Here is a tiny trained network, its code and every weight. The questions are about switching its units off for an input and a target symbol, where a switched-off unit gives its printed mean instead of its output.

import numpy as np


def w(rows, s, z=0):
    codes = np.array(rows[::2]) - 128.0
    scale = np.full(codes.shape[1], s)
    scale[-1] = z or s
    return codes * scale


def f(y):
    return np.maximum(y, 0)


def softmax(a):
    e = np.exp(a - a.max(-1, keepdims=True))
    return e / e.sum(-1, keepdims=True)


def log_softmax(a):
    a = a - a.max(-1, keepdims=True)
    return a - np.log(np.exp(a).sum(-1, keepdims=True))


def net(x, mask):
    ids = ['βζμπσφψω'.index(c) for c in x.split()]
    T = len(ids)
    res = E[ids] + P[:T]
    u = 0
    for l in range(3):
        q, k, v = (res @ M[l].T for M in (Q, K, V))
        z = softmax(np.where(np.tri(T) > 0, q @ k.T / 2**0.5, -1e9)) @ v
        res = res + np.where(mask[u], z, O[l][:, -1]) @ O[l][:, :-1]
        u += 1
        y = f(res @ A[l][:, :-1].T + A[l][:, -1])
        res = res + np.where(mask[u : u + 12], y, B[l][:, -1]) @ B[l][:, :-1]
        u += 12
    return log_softmax(res[-1] @ U[:, :-1].T + U[:, -1])


Q, K, V, O, A, B = {}, {}, {}, {}, {}, {}
E = w([
[99,233,195,92,187],'β',
[121,204,194,88,176],'ζ',
[82,164,132,119,39],'μ',
[212,87,186,156,133],'π',
[93,156,67,88,129],'σ',
[112,150,255,188,124],'φ',
[107,41,219,149,208],'ψ',
[188,118,41,174,87],'ω',
],0.02)
P = w([
[90,78,100,41,1],'0',
[109,169,151,152,100],'1',
[116,170,152,143,107],'2',
[116,158,152,147,105],'3',
[118,163,153,149,110],'4',
[133,161,182,123,105],'5',
[119,166,159,143,110],'6',
[137,166,176,125,107],'7',
[119,165,150,149,109],'8',
[124,162,164,130,103],'9',
[127,163,156,143,103],'10',
[145,162,194,108,99],'11',
[133,152,169,121,93],'12',
],0.0092)
Q[0] = w([
[128,27,135,254,150],'0.h1',
[230,94,87,218,108],'0.h1',
],0.0098)
K[0] = w([
[154,127,167,205,190],'0.h1',
[204,162,121,248,108],'0.h1',
],0.011)
V[0] = w([
[118,83,55,91,49],'0.h1',
[63,213,199,254,211],'0.h1',
],0.0052)
O[0] = w([
[2,47,43,220,189,249],'0.h1',
[61,119,171,185,82,64],'0.h1',
],0.0089,0.0012)
A[0] = w([
[124,142,112,121,69,58],'0.n1',
[82,100,143,21,200,182],'0.n2',
[27,166,72,131,46,101],'0.n3',
[96,165,87,96,94,73],'0.n4',
[182,205,223,160,115,118],'0.n5',
[56,28,235,44,198,139],'0.n6',
[202,138,199,163,143,92],'0.n7',
[200,120,131,48,56,107],'0.n8',
[170,2,105,66,192,83],'0.n9',
[83,179,187,189,133,79],'0.n10',
[121,68,42,48,161,1],'0.n11',
[210,78,143,46,114,97],'0.n12',
],0.0074,0.0031)
B[0] = w([
[115,110,147,111,102,149],'0.n1',
[94,174,136,115,190,175],'0.n2',
[139,123,174,35,113,217],'0.n3',
[91,138,174,102,154,161],'0.n4',
[175,140,137,139,95,254],'0.n5',
[90,155,43,255,159,203],'0.n6',
[98,91,115,122,132,212],'0.n7',
[94,148,110,138,139,159],'0.n8',
[154,37,121,68,117,138],'0.n9',
[151,92,113,131,93,202],'0.n10',
[87,91,44,171,233,145],'0.n11',
[137,58,122,171,152,159],'0.n12',
],0.0072,0.0087)
Q[1] = w([
[96,253,213,58,3],'1.h1',
[33,230,143,58,199],'1.h1',
],0.0051)
K[1] = w([
[2,141,173,119,58],'1.h1',
[91,125,18,53,178],'1.h1',
],0.0065)
V[1] = w([
[198,36,28,248,98],'1.h1',
[34,1,127,62,86],'1.h1',
],0.0051)
O[1] = w([
[65,23,42,227,4,58],'1.h1',
[95,74,254,93,122,253],'1.h1',
],0.0062,0.0036)
A[1] = w([
[138,132,130,181,135,94],'1.n1',
[78,148,163,131,195,31],'1.n2',
[183,146,130,85,96,166],'1.n3',
[117,97,154,157,245,34],'1.n4',
[124,105,149,80,88,172],'1.n5',
[67,130,47,55,119,130],'1.n6',
[156,114,73,127,114,3],'1.n7',
[166,126,97,151,100,158],'1.n8',
[145,93,65,173,166,162],'1.n9',
[114,123,104,128,178,226],'1.n10',
[159,71,150,178,118,80],'1.n11',
[167,148,148,86,79,124],'1.n12',
],0.012,0.0026)
B[1] = w([
[93,173,125,151,161,200],'1.n1',
[166,94,71,92,123,255],'1.n2',
[93,69,76,212,211,199],'1.n3',
[9,117,53,128,66,222],'1.n4',
[150,109,187,143,205,220],'1.n5',
[167,213,178,186,135,202],'1.n6',
[123,114,91,2,67,161],'1.n7',
[96,80,11,144,84,207],'1.n8',
[113,61,172,128,111,221],'1.n9',
[67,156,97,226,56,178],'1.n10',
[180,125,191,54,130,254],'1.n11',
[109,79,115,75,144,227],'1.n12',
],0.0059,0.0089)
Q[2] = w([
[213,116,116,69,136],'2.h1',
[254,2,177,129,92],'2.h1',
],0.0094)
K[2] = w([
[179,179,97,60,151],'2.h1',
[231,255,134,249,21],'2.h1',
],0.0057)
V[2] = w([
[232,1,49,250,186],'2.h1',
[208,180,187,12,87],'2.h1',
],0.0042)
O[2] = w([
[105,122,132,213,218,131],'2.h1',
[141,211,7,254,114,3],'2.h1',
],0.0051,0.0016)
A[2] = w([
[162,169,104,181,226,14],'2.n1',
[94,107,60,190,154,151],'2.n2',
[162,163,254,64,224,105],'2.n3',
[213,106,111,123,60,6],'2.n4',
[104,110,170,195,151,53],'2.n5',
[165,121,174,147,185,65],'2.n6',
[109,17,87,78,153,86],'2.n7',
[138,137,164,145,131,101],'2.n8',
[142,214,91,86,100,73],'2.n9',
[91,228,102,108,138,176],'2.n10',
[140,72,141,133,156,225],'2.n11',
[189,103,149,230,70,191],'2.n12',
],0.0089,0.002)
B[2] = w([
[99,151,123,122,232,139],'2.n1',
[157,124,82,76,181,185],'2.n2',
[123,69,103,115,94,246],'2.n3',
[127,128,164,151,150,173],'2.n4',
[85,105,130,178,116,172],'2.n5',
[105,152,108,86,47,158],'2.n6',
[146,254,112,121,124,203],'2.n7',
[119,168,121,141,96,147],'2.n8',
[162,124,140,187,103,157],'2.n9',
[218,101,159,112,95,183],'2.n10',
[158,98,110,186,149,181],'2.n11',
[125,153,105,77,146,217],'2.n12',
],0.009,0.014)
U = w([
[100,163,131,127,121,14],'β',
[175,132,145,145,130,108],'ζ',
[142,52,133,102,101,110],'μ',
[254,31,139,188,138,189],'π',
[147,126,144,142,197,201],'σ',
[139,179,161,175,37,241],'φ',
[108,75,124,197,122,211],'ψ',
[137,100,52,155,66,8],'ω',
],0.0084,0.0016)

Each question gives the input, a string of symbols that net reads in full, and the target symbol t.
The units are the heads (2 rows each of Q, K, V and O) and the neurons (one row each of A and B). Each row of codes is followed by its name. A weight is (code - 128) times the scale printed after its matrix; where a second scale follows, it is the last column's (O, A, B and U).
mask holds one flag per unit, layer by layer, with each layer's heads first. A switched-off unit (its flag False) gives its mean, the last column of its rows in O or B, instead of its output. The means were averaged over made-up inputs and are rounded, as every weight is.
A unit's drop is (log p(t) with every unit on - log p(t) with that unit switched off) / (log p(t) with every unit on - log p(t) with every unit switched off).
The circuit of an input: a set's keep is (log p(t) with only the set's units on - log p(t) with every unit switched off) / (log p(t) with every unit on - log p(t) with every unit switched off). Starting from the 12 units with the biggest drops (on a tie, the unit counted first), units are removed one at a time, each time the one whose removal leaves the highest keep (on an exact tie, the one counted first), for as long as the keep stays at least 0.8.
circuit, biggest first: the units of the circuit, biggest drop first
most important unit: the unit with the biggest drop
top k neurons: the k neurons with the biggest drops, biggest first
top k neurons in layer l: the k neurons of layer l with the biggest drops, biggest first
drop of u: that unit's drop, to one decimal
input ψ ψ ψ ψ μ μ σ ω ψ β, target μ: circuit, biggest first : (2.h1 0.n6 2.n3)
input φ π ζ μ β π π φ μ σ, target φ: most important unit : 2.h1
input ψ φ ζ β, target μ: top 2 neurons in layer 0 : (0.n6 0.n2)
input ψ φ π σ ζ φ φ ω μ ω μ ζ, target μ: top 4 neurons : (0.n6 2.n3 1.n4 0.n9)
input β ψ ω σ μ φ ψ σ σ ζ, target π: top 3 neurons in layer 2 : (2.n10 2.n7 2.n9)
input μ ω β, target ω: top 3 neurons : (1.n4 0.n3 1.n2)
input ψ ψ μ π β μ β φ σ μ ψ σ, target μ: top 2 neurons in layer 0 : (0.n9 0.n6)
input β β β μ π β ψ ω σ, target π: top 3 neurons : (2.n10 2.n9 2.n7)
input π μ μ μ μ ψ μ β β μ σ, target σ: top 2 neurons : (0.n9 0.n12)
input σ φ ω π σ ψ ψ ψ ψ ψ ψ σ, target β: top 4 neurons : (0.n11 1.n4 2.n7 2.n3)
input ω ψ π φ π σ, target ψ: top 2 neurons in layer 0 : (0.n11 0.n5)
input μ μ π μ ζ, target ω: top 2 neurons in layer 0 : (0.n3 0.n6)
input σ β μ π ψ μ σ μ π ζ μ ω ζ, target β: top 3 neurons : (1.n4 2.n7 0.n11)
input φ π ζ φ β, target φ: circuit, biggest first : (0.h1)
input μ μ μ ζ ψ, target ψ: top 3 neurons : (0.n6 2.n5 0.n3)
input ψ π π β ζ ψ β ω σ, target μ: top 2 neurons : (0.n6 2.n3)
input φ φ μ ζ ζ, target φ: top 2 neurons in layer 0 : (0.n3 0.n6)
input π φ π σ π ψ μ, target μ: top 3 neurons : (0.n3 2.n3 0.n6)
input φ σ μ ψ σ σ φ φ ζ ω β, target φ: top 2 neurons : (1.n4 0.n3)
input σ φ β ω φ μ μ ψ ζ ψ μ σ φ, target φ: circuit, biggest first : (0.h1)
input π φ π φ φ ψ π π π ω π σ, target σ: top 2 neurons : (2.n1 1.n11)
input σ ζ π β μ ω σ, target β: drop of 0.h1 : 1.5
input ω ω ψ ζ μ ω ω β, target ψ: drop of 2.h1 : 0.2
input β φ μ μ β, target π: drop of 1.h1 : 0.2
input ψ β β σ ζ ζ, target μ: drop of 2.h1 : 1.3
input φ ψ σ, target φ: top 2 neurons in layer 0 : (0.n5 0.n3)
input ω φ ψ β, target ψ: most important unit : 1.h1
